Here is a tiny trained network, its code and every weight. The questions are about switching its units off for an input and a target symbol, where a switched-off unit gives its printed mean instead of its output.

import numpy as np


def w(rows, s, z=0):
    codes = np.array(rows[::2]) - 128.0
    scale = np.full(codes.shape[1], s)
    scale[-1] = z or s
    return codes * scale


def norm(h):
    return h / np.sqrt((h * h).mean(-1, keepdims=True) + 1e-5)


def softmax(a):
    e = np.exp(a - a.max(-1, keepdims=True))
    return e / e.sum(-1, keepdims=True)


def log_softmax(a):
    a = a - a.max(-1, keepdims=True)
    return a - np.log(np.exp(a).sum(-1, keepdims=True))


def net(x, mask):
    ids = ['αβδεζηθλμξπστφψω'.index(c) for c in x.split()]
    T = len(ids)
    res = E[ids] + P[:T]
    u = 0
    for l in range(2):
        r = norm(res)
        for j in range(3):
            rows = slice(3 * j, 3 * j + 3)
            q, k, v = (r @ M[l][rows].T for M in (Q, K, V))
            z = softmax(np.where(np.tri(T) > 0, q @ k.T / 3**0.5, -1e9)) @ v
            o = O[l][rows]
            res = res + np.where(mask[u + j], z, o[:, -1]) @ o[:, :-1]
        u += 3
    return log_softmax(norm(res)[-1] @ U[:, :-1].T + U[:, -1])


Q, K, V, O = {}, {}, {}, {}
E = w([
[111,98,226,144,198,38,77,160,151,146],'α',
[150,138,250,118,161,158,140,147,186,110],'β',
[163,113,207,86,183,136,42,109,156,113],'δ',
[134,131,159,187,213,150,155,91,215,162],'ε',
[140,96,132,131,176,52,96,179,169,143],'ζ',
[87,93,186,130,143,144,97,227,133,164],'η',
[192,197,126,87,196,174,124,185,124,106],'θ',
[84,117,163,123,185,104,241,195,117,56],'λ',
[25,70,208,138,139,176,101,92,112,116],'μ',
[149,123,143,50,99,141,54,184,123,78],'ξ',
[54,199,156,144,191,162,128,107,65,137],'π',
[131,89,180,119,48,151,67,127,215,103],'σ',
[93,208,194,135,94,79,180,124,153,73],'τ',
[102,181,138,170,100,150,51,102,190,194],'φ',
[161,46,25,114,138,126,31,110,131,114],'ψ',
[114,70,184,252,103,105,199,108,188,143],'ω',
],0.015)
P = w([
[92,139,113,178,208,118,36,186,191,51],'0',
[86,149,73,97,170,149,100,160,196,84],'1',
[144,119,163,168,153,110,85,166,122,120],'2',
[101,145,86,68,143,140,142,145,180,118],'3',
[144,118,170,142,126,117,131,159,112,164],'4',
[105,140,101,39,130,134,163,142,171,148],'5',
[157,112,169,98,111,124,153,154,111,191],'6',
[118,124,132,7,132,99,170,137,166,176],'7',
],0.012)
Q[0] = w([
[62,103,128,41,99,132,167,152,243,87],'0.h0',
[88,135,84,180,119,190,116,172,140,39],'0.h0',
[187,2,154,116,178,158,151,162,146,139],'0.h0',
[171,68,77,165,84,97,164,76,70,123],'0.h1',
[123,127,156,59,161,63,135,143,150,237],'0.h1',
[214,55,166,176,155,128,145,154,99,172],'0.h1',
[82,168,53,190,85,212,124,182,134,59],'0.h2',
[148,79,72,165,98,147,140,121,30,166],'0.h2',
[218,111,184,204,109,156,127,136,55,131],'0.h2',
],0.016)
K[0] = w([
[122,160,78,129,8,157,177,109,85,124],'0.h0',
[130,149,112,219,126,151,88,143,91,60],'0.h0',
[187,80,116,103,114,170,160,119,64,189],'0.h0',
[99,118,135,116,220,100,108,185,197,118],'0.h1',
[129,130,112,36,91,125,181,82,125,199],'0.h1',
[142,94,186,93,179,107,149,166,134,196],'0.h1',
[117,145,124,234,137,166,65,165,115,37],'0.h2',
[105,129,149,121,201,99,79,128,194,76],'0.h2',
[141,130,212,102,213,89,97,122,154,135],'0.h2',
],0.017)
V[0] = w([
[217,174,83,145,77,44,143,153,182,119],'0.h0',
[122,248,138,155,139,124,128,136,114,74],'0.h0',
[121,139,132,159,44,103,138,179,171,123],'0.h0',
[54,124,151,136,152,101,110,87,147,159],'0.h1',
[251,96,119,116,145,138,163,185,191,142],'0.h1',
[114,46,140,135,63,150,94,92,185,42],'0.h1',
[115,48,165,90,155,100,206,126,71,10],'0.h2',
[162,51,90,152,229,179,199,127,118,129],'0.h2',
[115,154,86,154,139,159,113,218,76,97],'0.h2',
],0.018)
O[0] = w([
[114,167,61,90,117,44,107,58,162,168,54],'0.h0',
[167,121,117,88,215,113,143,64,148,156,101],'0.h0',
[74,144,158,108,95,90,151,99,164,107,149],'0.h0',
[134,72,170,144,120,118,99,147,148,68,255],'0.h1',
[100,117,123,82,150,101,135,186,170,243,218],'0.h1',
[94,218,150,203,82,183,108,123,180,132,142],'0.h1',
[131,255,121,158,126,89,202,181,69,100,64],'0.h2',
[168,134,61,146,174,148,200,208,146,103,85],'0.h2',
[34,92,121,87,167,134,190,136,93,126,106],'0.h2',
],0.011,0.0087)
Q[1] = w([
[207,104,120,198,151,69,165,99,158,130],'1.h0',
[104,105,55,104,164,126,78,168,223,56],'1.h0',
[176,117,16,163,89,174,179,54,119,147],'1.h0',
[77,174,59,62,116,182,98,113,119,104],'1.h1',
[182,94,107,219,193,163,174,79,60,177],'1.h1',
[88,67,183,119,131,146,168,124,1,169],'1.h1',
[190,84,161,158,149,166,82,123,127,189],'1.h2',
[105,146,125,107,108,95,93,96,116,158],'1.h2',
[88,169,104,87,98,194,106,66,23,177],'1.h2',
],0.015)
K[1] = w([
[157,124,144,149,201,92,98,156,109,139],'1.h0',
[124,74,40,131,85,88,95,127,102,142],'1.h0',
[80,153,135,224,197,109,154,76,144,106],'1.h0',
[121,157,84,150,107,84,50,89,91,111],'1.h1',
[97,145,147,189,252,139,122,118,135,109],'1.h1',
[65,118,171,58,175,185,101,132,130,85],'1.h1',
[155,104,122,104,114,150,66,153,140,123],'1.h2',
[132,115,132,118,135,76,100,89,122,134],'1.h2',
[56,159,92,134,232,161,60,98,130,106],'1.h2',
],0.018)
V[1] = w([
[122,184,178,114,229,167,130,96,115,136],'1.h0',
[85,115,168,148,122,59,217,112,206,158],'1.h0',
[140,56,107,230,116,164,198,116,133,122],'1.h0',
[68,122,87,215,196,96,104,113,133,97],'1.h1',
[166,112,195,156,181,132,172,91,168,157],'1.h1',
[151,121,77,103,153,143,63,115,125,171],'1.h1',
[145,87,154,126,80,87,182,103,92,141],'1.h2',
[154,196,128,1,194,138,105,134,81,84],'1.h2',
[118,148,105,106,144,154,26,170,46,119],'1.h2',
],0.019)
O[1] = w([
[162,138,123,51,64,161,139,134,87,170,123],'1.h0',
[125,62,168,164,68,101,211,101,148,100,159],'1.h0',
[138,109,185,78,142,98,110,145,247,75,79],'1.h0',
[145,146,88,142,105,64,69,178,105,125,174],'1.h1',
[196,132,161,113,75,95,119,115,158,159,213],'1.h1',
[139,115,134,196,177,122,133,108,159,122,103],'1.h1',
[143,133,116,83,81,90,68,146,133,99,68],'1.h2',
[118,146,221,193,182,92,151,45,179,113,2],'1.h2',
[72,121,211,154,192,112,134,138,144,177,152],'1.h2',
],0.012,0.0098)
U = w([
[145,120,202,171,90,7,72,170,66,174,64],'α',
[191,129,200,131,59,167,226,110,153,201,46],'β',
[164,225,182,107,183,193,67,156,128,229,104],'δ',
[233,91,136,180,160,130,176,152,254,137,122],'ε',
[94,44,72,255,124,62,189,107,129,153,109],'ζ',
[10,49,210,30,121,162,207,191,168,134,28],'η',
[132,98,87,24,229,92,179,105,87,217,125],'θ',
[127,214,156,122,170,61,237,165,132,93,186],'λ',
[174,165,191,212,111,223,145,130,105,17,160],'μ',
[51,142,106,169,127,184,181,66,34,192,211],'ξ',
[174,73,123,84,224,154,137,76,11,36,168],'π',
[39,191,172,200,26,143,112,105,235,172,61],'σ',
[113,202,170,66,122,57,138,25,145,108,252],'τ',
[105,25,124,97,124,177,31,17,141,148,100],'φ',
[24,162,47,176,228,115,84,147,164,83,189],'ψ',
[145,175,5,88,33,144,130,153,148,95,179],'ω',
],0.0057,0.0036)

Each question gives the input, a string of symbols that net reads in full, and the target symbol t.
The units are the heads (3 rows each of Q, K, V and O). Each row of codes is followed by its name. A weight is (code - 128) times the scale printed after its matrix; where a second scale follows, it is the last column's (O and U).
mask holds one flag per head, layer by layer. A switched-off head (its flag False) gives its mean, the last column of its rows in O, instead of its output. The means were averaged over made-up inputs and are rounded, as every weight is.
A unit's drop is (log p(t) with every unit on - log p(t) with that unit switched off) / (log p(t) with every unit on - log p(t) with every unit switched off).
The circuit of an input: a set's keep is (log p(t) with only the set's units on - log p(t) with every unit switched off) / (log p(t) with every unit on - log p(t) with every unit switched off). Starting from all 6 units, units are removed one at a time, each time the one whose removal leaves the highest keep (on an exact tie, the one counted first), for as long as the keep stays at least 0.8.
units of the circuit, in order: the units of the circuit, biggest drop first
most important unit: the unit with the biggest drop
heads that matter: for each layer, one digit per head in row order, 1 if its drop is at least 0.15 and else 0, layers parted by /
drop of u: that unit's drop, to one decimal
input ω φ α ξ π ω α π, target ω: heads that matter	001 / 001
input ξ α σ ε α η α δ, target η: units of the circuit, in order	0.h0; 1.h1; 0.h2
input ω μ σ α τ ε, target τ: most important unit	0.h0
input ω π μ, target μ: heads that matter	110 / 000
input τ ε η ε μ, target μ: heads that matter	010 / 000
input μ α ε φ η ζ, target φ: heads that matter	001 / 000
input δ η β α α ε ξ, target ξ: heads that matter	110 / 110
input η μ ψ θ α β λ δ, target λ: heads that matter	001 / 000
input η α δ δ σ ω α δ, target ω: units of the circuit, in order	1.h2; 0.h0
input η ε δ ω ε φ, target ω: heads that matter	100 / 001
input ζ β ξ α λ δ α α, target δ: units of the circuit, in order	0.h0; 0.h2; 1.h0
input ε α α ξ, target ξ: heads that matter	000 / 100
input θ δ η δ, target η: heads that matter	101 / 000
input ξ δ δ α μ η μ α, target μ: units of the circuit, in order	0.h1
input ω α α ω, target ω: heads that matter	000 / 001
input α α σ, target σ: heads that matter	010 / 000
input τ ζ ψ ξ ζ, target ψ: heads that matter	100 / 110
input δ η δ ζ α α, target ζ: heads that matter	100 / 100
input τ α φ η ε, target ε: heads that matter	011 / 110
input α ε ω η, target ω: units of the circuit, in order	1.h2
input δ σ σ ω η ζ, target ω: heads that matter	101 / 001
input ξ ω η η α π, target π: drop of 0.h1	0.8
input α η ω θ δ η, target θ: drop of 0.h0	0.2
input α α λ α δ θ, target θ: drop of 0.h0	0.1
input α ω α ψ ε α τ, target τ: drop of 0.h0	0.5
